Each row is followed by its class.
163  -57  -110  334  -5  88  -107  -134  239  -399  -139  -19  -384  -462  -268  105  197  170  -214  21  31  -72  -195  -200  -260  572  264  391  -190  -308  -512  -32  -96  -122  251  -20  -208  186  -287  138  242 : (41)
591  126  18  -33  -22  274  278  -208  154  -209  -222  -313  7  496  24  177  -131  -178  174  -128  448  -94  -335  -73  245  13  169  166  -284  -50  -450  -4  -17  -273  135  -61  129  353  -353  -107  -478 : (83)
-41  32  -44  -255  19  13  -22  -105  -253  -109  -26  -321  292  55  635  49  60  -211  5  -119  67  -56  23  448  -195  -42  -22  -64  -26  -205  -250  -75  330  -434  -29  -191  48  226  280  -21  26 : (197)
282  -144  -162  -2  -190  95  125  237  -10  -89  -90  261  90  94  377  267  -86  -162  -85  -107  -157  -224  -320  54  252  -130  20  -186  -3  -120  51  -84  21  -229  16  -142  -78  -139  -307  135  -272 : (26)
334  261  -113  12  -48  42  142  74  75  -239  -193  -113  178  359  547  104  33  -193  -84  -180  381  85  -58  293  -156  83  47  34  -124  -191  139  -89  -26  -311  86  75  -433  300  -423  -284  30 : (83)
-67  -197  105  -190  9  65  50  138  87  86  -294  227  98  28  121  308  -119  -157  -172  -168  439  32  -60  -217  -71  -57  132  383  -73  246  -184  35  172  -182  -86  141  -197  157  -179  90  -173 : (104)
214  686  82  250  430  211  -216  -154  332  110  66  -486  -92  -52  -279  74  -65  17  91  18  -899  -103  35  -452  -106  -323  369  327  -251  -462  -301  82  16  -39  116  658  -604  -296  -195  230  -38 : (26)
-282  -156  18  -91  -165  122  185  -41  -141  -432  170  -49  33  -600  273  -124  -90  -58  -130  -18  -140  52  -103  -116  -445  -1  397  367  -213  226  -77  -112  233  53  -138  14  114  -95  396  143  476 : (71)
136  -850  389  -182  -243  332  -131  -79  284  734  -92  -360  -59  -186  -310  -285  65  -145  -227  56  -411  -224  25  -125  391  -66  -61  -50  -408  -38  -217  91  -238  178  216  -77  -93  -182  -67  -69  79 : (197)
238  -81  190  365  287  -238  -137  168  369  318  358  -306  94  -5  -335  107  -322  -76  -267  -121  184  -47  142  -281  221  -699  215  185  155  -12  253  24  -66  76  -80  324  -32  24  -75  -33  -34 : (41)
-121  412  -19  -237  204  167  74  10  -226  -268  90  -546  260  431  -230  -104  -335  -29  -57  150  -347  -73  8  40  177  -416  108  52  194  -638  -277  -107  -62  35  -136  -43  200  81  343  64  -447 : (83)
241  331  -235  47  98  306  158  50  -109  -75  -76  -61  -13  208  430  83  108  105  120  132  -126  -128  -313  -31  110  -128  44  -37  -153  -91  -257  -137  41  -124  35  80  -129  -106  -43  -8  -171 : (83)
195  -82  -199  96  -37  333  223  -119  211  -641  42  9  32  -290  -52  -8  108  -330  -137  -1  59  145  83  205  -418  159  652  529  -564  -373  247  80  -113  -282  -19  -202  -37  159  -152  -189  520 : (197)
-1  -103  -190  -386  65  281  -94  -145  -123  163  -241  113  -24  347  355  -3  33  -216  83  -83  130  -186  -137  219  95  -81  29  -121  -231  271  -37  -76  12  -227  89  -107  63  -35  145  50  140 : (89)
95  -44  92  14  313  -4  101  -226  38  -148  -55  -197  306  285  -143  93  116  92  -118  -282  16  38  70  -116  37  138  107  396  -71  -265  -179  -45  242  -195  81  209  -47  -95  149  55  148 : (83)
187  295  -58  -422  99  30  -31  84  13  104  -325  -31  277  508  102  402  42  -70  -223  -160  383  58  17  -34  31  -266  7  533  41  -430  173  -251  86  -304  42  -55  -107  99  -474  -86  -313 : (89)
608  148  13  -139  -147  -116  41  152  238  -35  -218  134  -1  364  -44  240  -54  88  -1  59  138  45  -128  -20  -14  -243  143  -6  134  -83  27  -160  93  -97  -64  41  -144  106  -497  7  -49 : (103)
21  181  97  -55  159  139  -131  -277  -36  -158  45  -628  345  88  -43  -116  -75  -141  286  -343  -244  96  116  -17  -160  -289  140  509  -204  -459  -509  199  244  -182  -63  132  92  161  548  97  -101 : (26)
-602  -296  146  42  -299  -35  13  -76  -233  116  475  -21  -170  -846  -243  23  54  -73  -577  -39  -708  144  -234  186  -267  -128  28  16  95  -181  522  228  -11  290  -319  155  0  -63  532  149  374 : (195)
-143  226  -97  -291  -241  230  67  -110  -205  -157  -47  -23  -107  -7  428  83  160  -107  56  37  132  -162  -243  422  -80  77  -56  -260  -44  12  -156  -60  263  -293  -116  124  227  130  360  185  157 : (197)
203  219  298  -95  -65  -90  -101  -367  -149  152  251  -535  272  -271  -617  232  31  238  -64  -346  -217  143  340  -558  64  -397  -57  337  68  -97  478  -204  434  -64  50  736  22  -240  368  267  323 : (217)
-8  -430  200  68  -42  -206  178  -82  -120  267  -138  72  127  -87  -396  5  -81  162  -118  -320  -73  188  207  -134  -42  273  2  244  98  206  16  205  175  -133  -104  30  114  66  244  -83  131 : (217)
339  86  -116  -45  102  249  -200  -91  260  70  7  -296  -42  128  564  -22  87  -196  -27  -52  154  -396  -156  -181  -107  -33  177  -18  -174  -18  -77  -285  171  -194  183  134  -136  61  -14  375  -88 : (211)
286  320  -28  166  431  -21  -145  344  269  -384  -260  -275  274  329  153  -68  -86  -274  193  -89  17  115  144  -99  -259  91  311  17  -253  -336  95  -70  -17  -31  20  377  -476  162  -243  50  50 : (195)
-615  17  181  126  -52  -181  -65  26  -151  117  638  172  71  -420  170  -77  -42  28  -467  28  -288  -212  105  343  -36  -298  -172  -71  331  56  -268  161  218  -115  -184  373  112  -83  83  140  186 : (104)
362  -184  42  181  -16  623  51  -36  293  -298  -100  -99  169  698  -383  16  73  332  -32  103  48  134  129  -345  363  -364  138  325  -350  -184  -256  65  -278  9  358  229  -378  -70  -147  -190  -161 : (11)
-98  -19  139  186  33  -30  41  102  93  217  200  -166  99  16  123  -111  80  -112  -220  116  -411  -278  -189  -3  222  1  -18  -179  48  40  131  -115  58  193  138  133  -64  -334  268  327  -89 : (103)
159  -56  -126  -9  -202  281  -51  -318  61  -90  -160  -187  -29  31  255  88  61  -131  49  -196  254  -316  170  61  27  -91  93  -151  -83  -243  16  -58  118  -488  213  128  193  312  113  74  -151 : (41)
427  203  3  -38  53  -34  114  142  8  -36  -219  -95  14  139  349  -6  60  -190  128  -30  65  -164  -37  84  86  110  -19  -41  67  95  -30  -150  -175  -99  288  -128  -220  -35  -379  126  -178 : (11)
-100  304  18  -418  -147  247  10  24  -46  118  -201  238  138  163  472  30  -38  -250  359  -245  161  -287  56  373  -50  -380  -191  -135  -320  -99  -465  71  184  -299  -50  256  138  -5  -263  140  -258 : (104)
17  251  -145  -236  -14  -109  106  -111  78  -781  -115  -175  -82  -91  -317  445  -392  -82  -141  138  -124  35  -76  -189  -235  -411  335  303  -7  -470  -127  -39  276  -72  14  60  -46  -56  330  73  87 : (83)
408  -259  -4  433  89  122  -42  142  522  50  270  -39  12  19  -342  -40  97  625  325  264  162  -50  -4  -670  -236  -104  236  324  -249  -131  58  -66  -38  245  220  -15  50  -138  59  303  -14 : (217)
180  -111  43  283  -1  -65  136  -211  170  43  179  119  40  -70  -211  -213  -264  293  576  -164  17  -92  107  -402  134  65  -25  -96  -125  333  132  181  21  -18  160  321  107  -220  -22  71  280 : (41)
344  133  -13  341  299  -25  -66  -90  28  -388  -229  -184  236  181  320  25  133  -135  117  -109  45  -9  169  -153  -103  -125  181  236  -39  -224  -106  -50  152  84  188  2  -255  85  119  -5  -109 : (11)
233  -161  149  -128  115  11  108  -50  50  61  -140  -161  85  278  113  -52  29  54  -124  -102  54  44  66  -33  -97  232  14  -59  -45  81  -101  -42  85  -159  89  158  -218  63  31  60  247 : (103)
387  -408  225  349  341  21  392  -253  173  -520  -133  -54  -28  -233  -799  -178  56  47  218  149  15  88  280  -646  -125  388  704  270  -124  -26  294  41  -76  455  74  243  79  -8  564  201  647 : (11)
48  -60  -25  -263  19  170  -17  -97  -19  231  -104  -363  -32  10  130  3  95  -162  -55  33  200  -268  -103  348  108  174  154  -193  -21  116  40  -223  -46  -295  134  4  96  13  64  33  56 : (71)
-264  -251  256  -274  225  305  -150  -172  357  475  385  -157  -141  -13  -217  81  36  59  66  255  -99  -156  127  -260  -180  -354  289  504  -863  73  -583  -107  -315  21  496  -156  -333  -236  102  211  201 : (41)
58  222  -68  -296  -12  302  5  -29  190  177  -269  102  -75  304  308  -173  309  -43  267  219  -243  -187  187  364  -233  138  -106  -111  -479  -237  -238  70  77  -346  358  232  -312  -190  6  305  125 : (103)
361  151  178  264  269  -201  44  91  61  25  424  -458  282  -326  -503  200  -159  258  -360  -281  -809  126  -114  -199  -411  28  309  540  -73  -755  -44  -58  53  -61  -107  -87  -272  -222  -166  306  154 : (151)
-183  437  -299  331  140  -129  -85  72  -228  -115  249  -475  363  -279  259  246  37  -79  -73  32  -654  106  -76  92  -29  -542  41  213  -216  -552  -10  -188  193  169  63  -302  -49  -365  412  -426  -182 : (89)
352  -29  -117  -104  206  43  16  27  71  130  -190  -195  144  456  145  40  -92  -9  -226  -224  147  -57  -338  -104  307  22  63  135  -62  202  -275  -228  237  -289  132  93  -25  -99  -165  78  -32 : (89)
335  -101  119  -211  107  85  -72  312  38  306  -257  191  64  324  13  66  239  -92  -104  -144  212  -214  94  33  327  115  -13  15  42  85  252  -133  -398  -231  166  104  -103  -13  -726  -5  73 : (217)
-160  -67  429  221  22  -100  -174  438  167  186  109  35  307  41  -16  512  -207  37  -376  -71  -445  -112  -346  -397  120  -592  9  492  81  -118  -14  63  -115  276  97  210  -725  -335  -432  109  -463 : (211)
225  -107  179  139  201  -58  97  93  16  40  -277  181  -27  466  96  -61  54  210  -85  15  70  -27  -131  -173  242  260  -39  -156  117  397  9  -59  -81  145  257  142  -389  -152  -177  55  59 : (217)
-77  -72  33  59  306  20  44  183  331  259  -270  595  7  267  484  -59  126  66  224  118  476  -306  12  -486  130  45  42  96  -149  325  -45  -35  6  70  379  257  -353  -178  -437  249  -187 : (104)
-250  -203  166  118  -67  71  198  146  63  378  158  244  158  -498  -187  -777  -20  -38  23  -12  -382  109  655  -249  -262  99  1  200  11  -258  116  250  -6  409  -435  401  -192  -10  221  150  258 : (217)
55  -219  132  -506  157  -130  -150  109  -90  278  11  -360  373  -98  -319  -189  -257  -51  -273  -289  -169  53  60  219  -59  -316  -28  394  407  -144  80  -48  23  -167  -230  -14  102  -200  -113  245  155 : (89)
-461  -370  -36  110  97  238  420  169  -416  50  102  55  264  -327  -330  389  68  145  -338  -34  -1  368  271  67  55  -32  65  305  -237  -60  373  99  -241  -186  99  -92  -299  -263  367  -300  -53 : (71)
301  263  10  -68  209  175  69  141  153  -609  -258  -4  229  697  -18  1  62  -77  16  -40  502  231  165  -268  369  -24  230  -17  88  163  272  -233  -1  -52  68  427  -229  67  -153  26  179 : (197)
523  97  103  224  443  -103  -71  -186  383  -299  -262  -392  -193  12  -350  74  65  248  156  535  -423  21  -1  -503  -425  82  712  330  -117  -351  -42  -112  -16  248  326  -394  -21  -19  46  69  22 : (151)
-78  -238  114  -155  143  -39  56  -47  -42  116  -153  14  141  194  -179  225  -100  -133  -293  -72  -115  -6  231  147  82  -294  94  2  45  -104  75  -62  139  -112  -7  1  -112  -150  196  22  -233 : (195)
67  4  -58  -43  110  149  62  -49  -29  -197  -258  -78  81  189  185  -24  -97  -309  -44  -7  -244  -222  -102  -67  181  28  153  -239  -28  -42  170  -73  86  -27  26  137  23  -79  108  141  -80 : (83)
-530  363  110  213  85  58  81  -121  173  -258  159  62  252  -258  176  -305  -376  -393  170  -139  6  17  289  -10  -610  -59  211  201  -487  -201  -605  138  188  176  -308  343  -322  278  -208  -64  -167 : (83)
196  -228  28  -335  5  285  -118  -421  152  88  -344  -495  -695  -588  -421  -152  -171  47  107  434  -336  -260  -127  -384  -425  -69  289  151  -460  -389  -486  126  -45  48  350  -16  -2  159  219  305  -15 : (195)
105  2  179  97  320  210  -108  194  309  -197  -40  -464  250  -2  -488  8  35  -60  -32  36  102  -16  261  -184  126  -318  222  319  41  -518  108  91  -290  6  222  743  -781  -85  34  184  6 : (195)
159  39  -33  -300  195  226  27  -93  60  -9  50  -88  185  244  452  -141  -59  -350  -113  1  230  -148  177  -35  11  49  182  -84  89  -231  126  -216  75  -101  -194  7  -134  236  -278  179  -151 : (71)
-57  -65  91  -11  213  40  -137  80  256  45  10  249  102  186  -251  11  67  65  208  -47  286  -249  153  -553  372  -656  70  324  -291  -178  -337  19  -159  119  473  384  -109  -79  -253  160  -147 : (11)
93  110  -11  -199  72  -42  68  -96  167  181  99  -237  145  0  377  25  3  -388  255  -104  -106  -308  -190  -38  169  115  34  -33  -54  -171  -161  43  119  -102  78  -123  -48  -51  201  271  -231 : (151)
320  153  -86  75  -159  174  188  197  -156  -132  -432  -4  188  -33  -306  78  -67  -291  295  -315  -6  -75  205  -25  255  -128  53  323  -213  -371  -100  -92  -290  80  73  -67  -370  -136  83  -13  -311 : (83)
416  117  -71  308  333  177  280  8  206  -386  143  -205  155  -507  383  -472  235  -217  280  104  -151  8  422  -297  -373  -43  600  340  -209  -185  -298  -96  -21  -7  -18  -21  105  97  -278  -23  4 : (211)
86  -244  290  167  300  -205  213  133  -123  284  -257  14  183  119  -277  16  -125  -23  -289  -259  -295  111  -9  21  130  220  -36  -58  209  131  115  182  139  60  -143  226  -197  -183  108  130  -47 : (217)
332  -107  25  27  33  -9  371  125  142  -384  254  33  -74  -420  233  -158  -269  -300  45  170  172  -96  -275  -196  -191  56  477  -156  -142  -67  -122  -104  -136  417  -318  -121  35  217  -279  -48  333 : (104)
140  769  35  331  87  185  -117  -105  581  -6  189  -185  33  -171  -157  234  -38  -112  369  168  -603  -482  -69  -519  -59  -529  499  588  -247  -765  -276  69  -25  145  123  284  -398  -254  -263  216  -521 : (151)
-60  92  32  -225  178  110  -64  -66  -207  146  -309  147  -142  251  131  331  54  -161  -161  79  75  -117  -26  -7  254  46  -116  -360  -38  109  -57  -118  66  23  79  160  -285  -30  75  62  -60 : (104)
351  281  96  -73  105  121  -134  26  247  -160  -348  -79  97  584  -171  13  120  -6  135  157  58  46  84  -307  394  -226  86  93  -171  -176  101  -155  -16  -2  333  342  -44  -57  -467  -56  -158 : (26)
341  -442  50  316  254  -210  -32  265  542  130  -222  -15  350  -160  -529  -221  -22  -99  -139  -340  48  138  342  -448  27  -32  520  753  -120  -203  317  -50  -141  189  81  -86  -140  -208  -306  -126  171 : (104)
290  153  38  -85  128  113  175  -158  80  -108  -227  -57  55  219  -195  94  -152  28  178  19  -122  20  -26  -190  -87  51  276  130  -176  -131  -294  59  135  -152  -32  234  -82  132  -207  -37  4 : (11)
745  -500  259  -4  160  -179  26  -22  482  26  -106  -77  137  170  -212  -241  7  139  -33  -439  131  -28  77  -354  -202  372  80  327  -6  -362  -82  -35  -59  108  177  -269  -122  19  -548  423  74 : (217)
155  -41  -15  -87  322  -50  -38  -164  90  -123  -111  -130  250  281  297  118  -1  -427  -20  -73  66  82  -212  -135  212  72  145  121  -543  125  -188  -201  289  -102  325  -75  -225  -115  -161  40  -52 : (26)
122  -202  26  -186  226  69  42  -63  204  159  62  -155  43  258  51  -29  60  -108  125  193  111  -205  -352  59  339  251  -59  -285  -200  68  -116  51  -6  -62  318  -5  -96  -189  138  289  6 : (151)
246  478  56  -177  233  221  -357  -137  234  -198  47  -307  -49  154  14  -494  40  -103  763  341  -25  -124  203  -112  -418  153  83  105  -165  -636  -5  185  -296  78  72  71  92  448  -372  381  -16 : (26)
57  134  -195  -353  -92  177  164  -55  -101  -254  304  174  -177  -16  332  34  121  -179  247  179  105  -264  -79  -2  -28  51  3  -251  -281  -63  -102  -191  -111  -74  117  -310  369  45  75  339  98 : (103)
-598  101  -72  -194  115  -37  -297  52  106  -264  189  -200  465  -56  173  -219  62  -211  339  -13  101  89  552  33  -468  -23  20  368  -368  -58  -49  -109  93  -77  276  -58  -39  -40  460  215  161 : (11)
284  130  -115  -93  -60  40  35  119  195  -5  -44  -321  160  239  34  375  -202  79  -308  -16  25  -181  -405  -164  161  -237  137  132  -21  -282  7  -326  181  -205  44  214  -234  -141  -205  -50  -97 : (83)
180  -161  109  -166  196  -22  -124  -244  -144  160  -362  -5  -14  295  -239  141  -46  -75  -234  -21  -290  -45  240  201  188  14  -177  -153  137  -68  133  168  150  -273  16  232  -96  -102  -49  -80  147 : (83)
-203  -223  -46  231  -4  29  154  -251  -221  -585  286  64  160  -93  -133  -26  -178  -227  -99  -364  -51  -25  -104  25  36  258  58  410  -375  -130  -625  285  92  -128  53  -104  -25  128  460  40  260 : (103)
-27  -447  7  356  -227  58  261  -118  -4  136  -111  207  127  -210  224  -430  117  -60  578  -389  410  -88  240  28  -144  615  -29  122  -289  196  340  274  -132  -3  -16  -172  474  220  384  -154  266 : (41)
-417  311  365  -155  160  -32  47  -10  -62  180  -54  15  46  -301  -297  236  -169  160  63  -392  162  134  210  -114  -338  -814  34  378  -253  -57  68  245  -123  -118  206  617  -378  -120  -259  59  29 : (197)
-183  190  113  -21  390  10  -116  33  -177  -101  90  116  366  103  313  -328  -236  -435  59  -354  37  -15  518  -47  -169  -304  65  382  -204  15  -328  85  -12  -44  -279  205  -123  182  -263  -98  97 : (83)
503  72  98  351  474  73  269  541  217  191  22  171  314  343  309  -282  185  10  157  -56  21  -68  232  -614  448  65  166  102  -236  211  4  -252  -4  59  100  447  -300  -359  -339  216  150 : (197)
453  -45  -68  57  80  8  26  230  420  35  -350  88  56  374  506  -356  208  -65  224  0  429  -161  -26  -84  146  60  59  -91  145  300  117  -110  -53  33  184  105  -105  -58  -280  106  -37 : (103)
-155  114  -37  -309  82  64  -116  -365  -22  121  -301  72  -124  109  264  -137  -24  -144  253  62  122  -224  138  227  -299  337  -130  -228  -325  -91  -302  229  326  -428  166  178  97  261  101  156  62 : (151)
-351  -637  145  -22  -131  -466  -78  302  251  283  17  368  357  -408  -534  -261  -102  77  -358  -324  -230  16  -130  -197  256  -241  164  232  333  213  546  -54  55  360  -188  121  320  -479  -227  -19  315 : (217)
-193  -350  184  644  54  163  347  -182  -209  33  633  -221  236  -415  -547  -105  12  368  -319  -354  -764  213  172  -188  -117  477  214  389  -601  -110  -159  -45  -53  207  51  -8  -299  -499  594  -88  611 : (71)
-101  180  2  -147  37  1  -1  31  -38  99  -331  91  -36  278  208  -65  -60  99  -156  160  -333  39  26  200  -125  225  -242  -4  -172  -411  24  118  90  -218  215  85  -258  -44  -287  -23  0 : (41)
79  -319  -86  29  -222  -50  172  -5  -50  49  -23  208  61  20  7  58  155  227  189  115  369  -97  -85  -46  -26  525  12  66  -45  31  -99  -184  88  16  50  -509  232  77  435  99  -26 : (151)
85  111  76  -75  161  120  57  6  378  244  -61  -101  7  -299  -735  125  236  351  150  26  294  267  343  -342  -243  -5  453  532  -63  15  242  -169  -93  -49  19  508  -365  -191  -123  93  312 : (71)
378  403  -9  -158  100  54  2  43  88  -51  -189  -166  118  398  45  312  -50  -204  -154  35  79  -71  97  60  -16  -250  213  186  69  -176  21  -201  217  -274  -183  205  -85  79  -111  -24  -95 : (103)
252  -284  30  -126  -84  232  -4  -237  150  131  -269  -129  -83  -12  125  -143  -66  100  150  -21  213  -218  -122  -285  -234  156  94  18  -132  -88  -342  91  350  -86  -133  258  99  308  213  169  39 : (217)
73  -357  98  -292  -31  -34  -313  -620  -42  11  -315  -340  -337  -383  -516  253  -118  110  -57  214  -494  -83  48  -500  -235  -288  205  114  67  -215  44  302  516  -207  151  181  390  234  578  246  110 : (217)
